Here is a tiny trained network, its code and every weight. The questions are about switching its units off for an input and a target symbol, where a switched-off unit gives its printed mean instead of its output.

import numpy as np


def w(rows, s, z=0):
    codes = np.array(rows[::2]) - 128.0
    scale = np.full(codes.shape[1], s)
    scale[-1] = z or s
    return codes * scale


def norm(h):
    return h / np.sqrt((h * h).mean(-1, keepdims=True) + 1e-5)


def softmax(a):
    e = np.exp(a - a.max(-1, keepdims=True))
    return e / e.sum(-1, keepdims=True)


def log_softmax(a):
    a = a - a.max(-1, keepdims=True)
    return a - np.log(np.exp(a).sum(-1, keepdims=True))


def net(x, mask):
    ids = ['ΠΨαδεζημξσφω'.index(c) for c in x.split()]
    T = len(ids)
    res = E[ids] + P[:T]
    u = 0
    for l in range(2):
        r = norm(res)
        for j in range(3):
            rows = slice(2 * j, 2 * j + 2)
            q, k, v = (r @ M[l][rows].T for M in (Q, K, V))
            z = softmax(np.where(np.tri(T) > 0, q @ k.T / 2**0.5, -1e9)) @ v
            o = O[l][rows]
            res = res + np.where(mask[u + j], z, o[:, -1]) @ o[:, :-1]
        u += 3
    return log_softmax(norm(res)[-1] @ U[:, :-1].T + U[:, -1])


Q, K, V, O = {}, {}, {}, {}
E = w([
[12,103,96],'Π',
[26,141,26],'Ψ',
[74,244,118],'α',
[60,155,73],'δ',
[232,105,197],'ε',
[119,153,95],'ζ',
[101,158,149],'η',
[167,212,202],'μ',
[118,86,161],'ξ',
[177,7,125],'σ',
[90,107,183],'φ',
[84,133,130],'ω',
],0.02)
P = w([
[60,37,6],'0',
[61,54,30],'1',
[63,73,47],'2',
[60,86,58],'3',
[66,93,70],'4',
[66,112,88],'5',
[64,109,80],'6',
[65,153,109],'7',
[63,158,118],'8',
[72,178,136],'9',
[69,200,150],'10',
[72,254,181],'11',
],0.0037)
Q[0] = w([
[234,81,124],'0.h0',
[58,83,87],'0.h0',
[18,236,114],'0.h1',
[108,9,215],'0.h1',
[161,254,126],'0.h2',
[228,106,223],'0.h2',
],0.018)
K[0] = w([
[205,120,84],'0.h0',
[79,75,148],'0.h0',
[140,170,24],'0.h1',
[20,81,152],'0.h1',
[190,226,85],'0.h2',
[166,90,252],'0.h2',
],0.021)
V[0] = w([
[125,184,87],'0.h0',
[108,113,252],'0.h0',
[111,112,112],'0.h1',
[211,80,117],'0.h1',
[183,101,210],'0.h2',
[132,131,163],'0.h2',
],0.012)
O[0] = w([
[154,6,101,106],'0.h0',
[164,236,227,183],'0.h0',
[116,142,162,162],'0.h1',
[28,160,42,32],'0.h1',
[2,195,49,2],'0.h2',
[116,157,112,95],'0.h2',
],0.007,0.008)
Q[1] = w([
[73,96,159],'1.h0',
[136,109,224],'1.h0',
[96,141,1],'1.h1',
[104,105,57],'1.h1',
[148,95,151],'1.h2',
[135,112,117],'1.h2',
],0.039)
K[1] = w([
[4,202,137],'1.h0',
[33,148,219],'1.h0',
[155,180,4],'1.h1',
[169,116,75],'1.h1',
[118,101,187],'1.h2',
[62,95,135],'1.h2',
],0.029)
V[1] = w([
[146,163,35],'1.h0',
[194,134,56],'1.h0',
[188,247,101],'1.h1',
[2,159,122],'1.h1',
[23,85,192],'1.h2',
[89,134,27],'1.h2',
],0.015)
O[1] = w([
[155,123,212,20],'1.h0',
[222,142,192,26],'1.h0',
[204,135,35,75],'1.h1',
[56,3,89,110],'1.h1',
[60,243,161,127],'1.h2',
[137,6,151,1],'1.h2',
],0.011,0.01)
U = w([
[46,173,206,83],'Π',
[101,59,131,127],'Ψ',
[190,151,127,24],'α',
[133,104,202,165],'δ',
[164,47,43,117],'ε',
[248,86,110,254],'ζ',
[175,169,135,179],'η',
[152,172,43,157],'μ',
[65,86,55,159],'ξ',
[94,68,124,114],'σ',
[36,156,75,112],'φ',
[139,190,166,103],'ω',
],0.017,0.007)

Each question gives the input, a string of symbols that net reads in full, and the target symbol t.
The units are the heads (2 rows each of Q, K, V and O). Each row of codes is followed by its name. A weight is (code - 128) times the scale printed after its matrix; where a second scale follows, it is the last column's (O and U).
mask holds one flag per head, layer by layer. A switched-off head (its flag False) gives its mean, the last column of its rows in O, instead of its output. The means were averaged over made-up inputs and are rounded, as every weight is.
A unit's drop is (log p(t) with every unit on - log p(t) with that unit switched off) / (log p(t) with every unit on - log p(t) with every unit switched off).
The circuit of an input: a set's keep is (log p(t) with only the set's units on - log p(t) with every unit switched off) / (log p(t) with every unit on - log p(t) with every unit switched off). Starting from all 6 units, units are removed one at a time, each time the one whose removal leaves the highest keep (on an exact tie, the one counted first), for as long as the keep stays at least 0.8.
circuit, biggest first: the units of the circuit, biggest drop first
unit that matters most: the unit with the biggest drop
heads that matter: for each layer, one digit per head in row order, 1 if its drop is at least 0.15 and else 0, layers parted by /
input σ ζ ζ ζ ε ε Ψ Π μ, target Π: heads that matter => 100 / 010
input ζ η Π ξ α, target ξ: circuit, biggest first => [0.h2; 0.h0; 1.h1; 0.h1]
input ε η δ ζ ζ δ δ, target η: circuit, biggest first => [0.h2; 1.h1]
input μ δ μ ζ ε δ, target δ: heads that matter => 100 / 111
input ζ ζ δ σ ζ ζ δ Π σ, target Π: circuit, biggest first => [1.h1; 0.h2]
input ζ δ δ ε ζ ζ μ ε Ψ μ ζ ζ, target ζ: circuit, biggest first => [0.h0; 1.h0]
input δ ζ δ Π Π ζ ζ Ψ μ, target Π: heads that matter => 101 / 010
input φ Ψ ζ ζ ε φ δ φ ε ζ φ, target φ: heads that matter => 001 / 110
input ζ ζ μ ξ, target ξ: heads that matter => 001 / 010
input φ μ ζ ζ μ Π ζ ε, target φ: unit that matters most => 1.h0
input Π ξ δ ζ δ ζ δ α ξ ζ ξ, target ξ: circuit, biggest first => [0.h2; 1.h1; 0.h0; 0.h1]
input μ Ψ ζ ζ ζ ω, target ω: heads that matter => 001 / 000
input η ζ σ ζ ε ζ, target η: heads that matter => 000 / 010
input ζ ζ φ δ ζ ζ ε ζ ε δ, target μ: circuit, biggest first => [0.h0; 1.h1; 0.h2]
input ε ζ ζ ζ ζ ε δ Ψ Π ε ξ μ, target ξ: heads that matter => 101 / 010
input ε ζ μ, target μ: heads that matter => 001 / 010
input α ζ μ μ φ, target φ: circuit, biggest first => [0.h2; 1.h1; 0.h0]
input α δ ξ ζ α ζ ζ δ φ δ δ δ, target μ: heads that matter => 111 / 011
input α σ ζ ζ δ δ δ ξ Ψ Ψ α α, target ξ: heads that matter => 001 / 010
input ε ξ ε, target ξ: circuit, biggest first => [0.h2; 1.h1; 0.h1]
input ω ζ ζ φ Ψ ζ ω, target μ: unit that matters most => 0.h0
